+0.22	+0.20	-0.08	-0.91	+0.07	-0.71	-0.09	-1.04	+1.63	+2.71	-3.64	+0.45	-0.76	-0.74	+0.61	+0.19	-2.16	-0.22	+1.61	+0.32	-0.11	+0.81	-0.09	+5.14	-1.05	-0.36	-0.13	-0.04	+1.05	-1.57	-1.40	-1.16	+0.53	-4.34	-1.80	+1.89	+0.14	+0.46	+0.23	-1.67	+2.16	+3.90	-0.79	+0.26	-1.70	-0.75	-0.86	+8.07	+0.42	+0.20	-0.06	+0.02	+0.35	-2.99	+1.41	-0.16	+0.59	+0.51	+0.37	+1.32	-1.09	-2.25	+0.35 -> napel (30)
-0.28	-0.10	-0.49	-0.25	-0.87	-2.75	-0.50	-0.75	+0.13	+1.87	-3.93	-0.57	+1.84	+2.95	+0.25	+2.22	+0.54	-1.10	+1.65	+1.37	+0.55	-0.39	+0.10	+4.00	+1.00	-0.35	-0.95	+2.26	+0.54	-0.36	-1.01	+0.11	+0.22	+0.65	-3.83	+0.70	+1.80	+0.34	-0.38	-0.39	+1.65	+0.00	+3.20	+0.93	-0.31	-0.73	-0.82	+6.85	-5.97	-1.34	+0.03	+0.34	+0.61	-3.55	-1.15	-0.25	+0.45	+0.23	+2.54	-0.79	-0.55	-1.92	+2.57 -> Kizos (29)
-1.53	-0.48	-0.50	-0.44	-0.92	-2.02	-0.33	-0.93	+0.50	+0.49	-4.95	-0.33	+0.18	+0.81	-0.04	+1.38	-0.02	-1.36	+3.72	-0.19	+0.74	+1.10	-0.08	+2.68	-3.61	-0.52	-0.45	+2.82	+0.72	-1.18	+0.11	+0.02	+1.11	+1.70	-2.32	+1.53	+0.07	+0.75	-1.16	+0.50	+1.76	+0.94	-3.09	+0.04	-0.11	+0.19	-0.99	+8.07	-5.05	-0.25	-0.23	-0.22	-0.16	-4.43	+0.12	+0.54	-0.12	+0.50	+1.05	-0.19	-3.78	-2.11	+1.34 -> Kizos (29)
-0.06	+0.41	-0.60	-0.07	-1.41	+0.06	-0.65	-2.06	+1.63	+1.23	-2.84	-0.01	-3.94	-1.46	+1.64	-1.55	-1.45	+1.15	+4.60	+0.43	-0.33	+0.54	+0.29	+2.33	-2.84	-1.20	+0.46	-0.48	+1.24	+0.24	+0.35	-0.48	-4.97	-3.55	-1.08	+2.64	-0.06	+0.89	+0.07	-2.57	+0.79	+1.79	-0.12	+0.02	-0.91	-0.43	-0.50	+5.12	+3.69	-0.02	+0.28	+0.01	+0.54	-1.83	+1.78	+1.01	-0.06	+0.04	-0.11	+0.97	-0.61	-1.09	+0.45 -> napel (26)
-0.35	+1.15	-0.35	+0.58	-0.23	-1.11	+0.44	-1.30	-0.20	+0.87	-3.32	+0.10	+0.48	+1.16	-0.10	+1.83	+1.65	+0.25	+5.28	+0.94	+1.25	+0.08	+0.24	-0.27	-0.05	-0.42	-0.13	+0.81	+1.43	+0.62	+0.08	+1.57	-4.74	-2.44	+0.67	+1.51	+0.75	+1.13	-1.86	+0.35	+0.47	-0.58	-1.18	+0.40	+0.56	+1.21	-1.29	-0.34	+3.94	-0.18	-0.52	-0.78	-0.95	+0.81	+0.96	-0.06	+0.18	+0.00	+0.22	-0.65	-3.32	+1.12	+1.15 -> Kizos (16)
+0.59	+1.35	-0.05	+0.45	-1.05	-1.71	+0.24	-1.53	-0.40	+1.88	-1.90	+0.07	-1.32	+1.13	+0.81	+3.14	+0.18	-0.09	+4.84	+1.31	+1.17	-0.81	-0.60	+3.80	+2.75	-1.08	-0.84	+1.85	+0.48	+1.56	+1.10	+2.08	-5.89	-2.87	+1.10	-0.05	+2.27	-0.20	-1.11	+0.19	+0.35	-2.25	+3.30	-0.20	-0.62	-0.07	-0.41	-7.06	+3.22	-1.00	-0.27	-0.30	-0.88	+1.16	+0.31	+0.36	-0.26	+0.19	+0.52	-1.58	-0.75	+0.93	+1.43 -> Kizos (16)
-1.09	+0.90	-0.82	-0.38	-2.34	-1.09	+1.46	-1.81	+0.18	-0.24	-4.11	+0.01	-1.86	-0.41	+1.58	+3.69	+1.78	-0.38	+7.52	+1.81	+0.64	+1.71	+1.30	+1.26	-2.64	-1.64	-0.67	+3.17	+0.56	+0.89	+1.27	+2.28	-5.20	+0.79	-1.31	+2.61	-0.02	+0.68	-1.54	-0.78	+2.11	-2.06	-3.88	-0.25	+0.46	+0.58	-2.27	-4.44	+2.72	+0.16	+0.89	-0.16	-0.93	-2.04	+0.87	+2.73	-0.22	+0.50	+1.91	-0.75	-2.59	-0.81	+1.34 -> Kizos (16)
-0.92	-0.40	-0.10	-0.66	-0.56	-1.44	-0.87	-0.28	+1.07	-1.21	-3.10	-0.09	+0.27	+1.94	+0.41	+0.08	+1.78	+0.41	+2.19	+0.27	+0.33	+1.47	-1.18	+2.78	-2.52	-0.19	-0.88	+2.23	-0.21	-1.67	-0.18	+1.16	+0.99	-1.86	+0.07	+1.80	-1.12	+0.60	+0.11	-0.12	+0.83	+4.36	+4.10	+0.84	-0.03	-0.04	-0.25	+8.07	-1.69	-0.72	-0.86	-0.18	+0.22	-4.50	+0.26	-1.75	-0.49	-0.01	+0.25	+0.49	-2.47	-2.34	+1.74 -> napel (30)
+0.38	+0.72	-0.37	-0.05	-0.67	-0.31	+0.34	-0.82	+0.24	+0.08	-1.21	+0.07	-0.94	-0.78	+0.75	+0.07	-0.95	+0.10	+3.98	+0.81	+0.93	+0.44	+0.39	+0.67	-0.11	-1.27	+0.41	-0.63	+1.04	+0.62	-0.35	-0.31	-4.61	-1.42	-0.37	+1.18	+0.42	+0.59	-0.80	-1.22	+0.92	-1.59	-1.82	-0.44	-0.03	-0.09	-1.41	+0.00	+4.97	+0.34	+0.10	-0.02	-2.30	+0.34	+0.98	+1.11	+0.56	+0.22	+0.78	+0.30	+1.13	-0.23	+0.42 -> napel (26)
+0.12	+1.21	-1.22	-0.67	-2.31	-0.79	+2.24	-3.44	+0.71	-0.78	-3.85	-0.42	-0.22	+0.63	+0.76	+4.87	+1.83	+0.13	+5.91	+1.23	+0.65	+0.08	-0.16	-1.40	-1.68	-2.03	-1.06	+2.54	+1.13	+0.14	-1.50	+1.30	-4.91	+0.28	-3.49	+1.56	+0.56	+1.38	-1.79	-1.13	+1.91	-4.66	-2.48	-0.53	-0.17	+0.99	-1.29	+2.98	-2.59	-0.57	+0.38	+0.25	-1.16	-0.92	-0.35	+1.88	+0.62	+0.14	+1.99	-1.64	-2.36	+1.31	+1.05 -> Kizos (16)
+0.95	-0.20	-1.28	-1.22	-0.24	-1.08	-0.21	-0.15	+1.86	+1.69	-1.29	+0.76	-0.39	-0.80	+1.60	-0.25	-1.78	-0.12	+3.76	+0.89	+0.23	-0.55	+0.60	+4.98	+2.04	-0.32	-0.21	-0.03	+1.43	-1.20	-2.45	-1.23	+0.20	-4.94	-4.76	+2.45	+1.03	+0.74	+0.14	-3.07	+3.41	+2.63	+1.80	+1.00	-0.90	-1.13	-1.25	+4.82	+3.65	-0.52	+0.47	-0.12	+1.16	-2.43	-0.15	+0.93	+1.07	+0.47	+2.02	+2.35	+2.24	-2.86	+1.21 -> napel (17)
-0.74	-0.96	-0.71	-0.54	+0.74	-0.74	+1.45	+1.42	+0.72	+2.59	-3.06	+0.16	-1.01	-1.87	+1.43	-1.24	-3.02	-0.89	+3.94	+0.20	+0.47	+0.75	+0.22	+4.80	-1.14	+0.06	+0.32	-0.21	+1.43	-1.66	-0.57	-2.01	+1.13	-2.65	-2.23	+2.53	+0.09	+0.52	-0.47	-1.41	+2.23	+3.30	-5.03	+1.07	-0.27	+0.31	-1.49	+8.07	+2.18	-0.05	-1.43	-1.75	-0.50	-3.37	+1.38	+0.30	+0.67	+0.54	-0.01	+2.46	-2.15	-2.03	+0.21 -> napel (17)
-1.74	-0.45	-0.55	-0.87	+3.28	-0.80	-0.06	+0.23	+0.38	+0.29	+1.95	+0.27	+0.09	-0.96	+0.65	-1.77	-0.34	-0.18	+3.97	-0.67	+0.95	+2.19	+0.09	+2.30	+1.62	+0.52	+0.07	+0.07	+1.15	-1.66	-1.46	-0.92	+2.54	-2.03	-0.80	+0.89	-1.19	+0.12	+0.16	+0.57	+1.22	+0.89	-3.48	+1.19	+0.29	-0.89	-0.71	+8.07	+2.66	+0.54	-1.87	-0.27	+0.84	-3.53	+1.68	+0.59	+0.40	-0.42	-0.97	+2.52	-1.66	-0.24	-0.76 -> napel (17)
-0.57	+0.57	-0.65	-0.10	-0.34	-1.60	+0.92	-2.47	-0.85	+3.54	-3.69	-0.20	-1.02	+0.21	+0.31	+2.88	-1.19	-1.51	+4.30	+0.83	+0.67	+0.68	-0.03	+2.58	-0.73	-0.47	-0.55	+2.20	+0.53	-0.41	+0.47	-0.09	-2.74	+1.07	-2.37	+1.07	+1.18	+0.54	-1.72	+0.00	+2.22	-2.50	-5.39	-0.26	-0.87	-0.32	-0.07	+3.75	-5.52	+0.40	+0.08	+0.10	-1.17	-2.55	+0.68	+0.79	+0.64	+0.29	+0.66	-0.94	-4.70	-0.26	+0.59 -> Kizos (16)
+0.02	-0.19	-0.78	-0.38	+1.04	-0.80	-0.33	-1.42	+0.34	+4.99	-3.36	+0.82	-1.74	-2.05	+1.07	-0.43	-1.87	-0.65	+4.98	+0.38	+0.06	+0.95	+0.52	+4.16	+0.10	-0.21	+0.84	+0.30	+1.69	-1.55	-0.54	-1.38	-1.26	-3.94	-2.59	+2.40	+0.26	+0.59	-0.74	-1.57	+2.65	+1.89	-8.07	+1.30	-0.88	-1.20	-0.57	+4.78	+0.90	+0.31	-0.37	+0.01	-0.25	-3.74	+1.52	+0.82	+0.58	-0.04	-0.12	+2.20	-4.95	-0.27	-0.27 -> napel (26)
+0.73	+0.60	-0.62	+0.19	-1.06	-0.74	-0.72	-1.41	+0.62	+5.05	-4.60	+0.11	-3.22	-0.29	+1.77	-0.34	-0.34	+0.62	+4.84	+0.75	-0.03	+0.20	-0.33	+2.92	-0.51	-0.42	+0.80	+0.62	+1.27	-0.59	+0.44	+0.75	-6.00	-4.88	-0.67	+2.48	-0.75	+0.43	-0.74	-1.68	+1.82	+2.65	-3.99	+0.76	-0.80	-0.84	-0.09	-2.44	+3.90	-0.39	-0.20	-0.26	-0.42	-3.70	+2.05	+0.16	-0.03	+0.03	-0.49	+1.73	-4.16	-0.34	+1.09 -> napel (26)
-1.65	-1.72	-1.20	-0.04	-0.92	-1.04	-1.17	-0.16	+1.03	-0.05	-3.23	-0.40	+0.32	-1.08	+1.27	+0.18	+0.21	-1.29	+3.21	+0.01	-0.29	+1.66	+1.07	-0.70	-4.80	+0.42	+0.44	+2.40	+1.23	-1.84	-0.93	-0.63	+2.59	+1.54	-3.30	+3.00	-1.92	+0.60	-0.96	-1.48	+1.65	+3.11	-8.05	+1.00	+1.37	-0.17	-0.57	+8.07	-1.68	+0.54	-0.96	-0.19	+0.39	-4.90	+0.18	+0.93	+0.81	-0.32	+0.13	+2.15	-4.50	-2.12	+1.20 -> napel (30)
+0.32	-0.61	-0.33	-0.34	-3.17	-1.19	-0.70	-1.78	+0.41	+0.63	-4.15	-0.36	-0.04	+1.82	+0.30	+2.81	+2.08	-0.52	+1.65	+0.87	+0.90	-1.07	-1.16	+0.37	-1.90	-0.69	-0.94	+3.57	+0.07	-0.12	+1.20	+1.68	-0.69	-0.43	-1.67	+0.99	+0.55	+1.27	-1.18	-0.26	+0.17	+1.12	+1.09	-0.21	+0.17	+0.36	+0.44	+4.78	-5.67	-1.10	-0.99	+0.11	-0.81	-1.29	-1.24	+0.14	+0.00	-0.22	+0.44	-1.10	-4.82	-0.81	+2.01 -> Kizos (29)
-0.46	-0.64	-0.70	-1.21	-0.66	-2.80	-0.99	-1.71	+0.35	+3.89	-4.52	+0.25	-0.14	+0.59	+1.15	+1.28	-1.78	-1.24	+5.08	+1.31	+0.58	-1.11	-0.58	+6.29	+0.55	-0.71	-0.05	+2.52	+1.23	-0.52	-0.39	-0.73	-0.52	-2.56	-3.55	+1.78	+1.55	+0.69	-1.76	-1.05	+2.38	+1.23	-0.89	+0.79	-0.71	-1.52	-0.75	+8.07	-2.23	-0.65	-1.77	-0.13	+0.23	-2.74	+0.04	+0.48	+0.50	+0.53	+1.10	+1.25	-3.47	-1.69	+1.70 -> Kizos (29)
-0.50	-0.22	-0.67	-0.78	-1.19	-0.91	-0.45	-0.72	+1.32	-1.48	+0.51	+0.53	-1.81	-1.21	+1.81	-0.95	-1.07	+0.08	+5.96	+0.61	+0.52	+0.46	+0.29	+2.12	-0.78	-0.48	+1.05	+0.36	+1.47	+0.13	-0.16	-0.11	-2.42	-3.88	-0.39	+1.92	-0.94	+1.31	-0.40	-1.39	+0.84	+1.00	+0.68	+0.40	-0.30	+0.11	-1.42	+7.71	+8.05	+0.15	-1.26	-0.35	-0.79	-0.46	+1.70	+1.51	+0.76	+0.66	-0.29	+1.11	-0.02	-0.65	+0.42 -> napel (26)
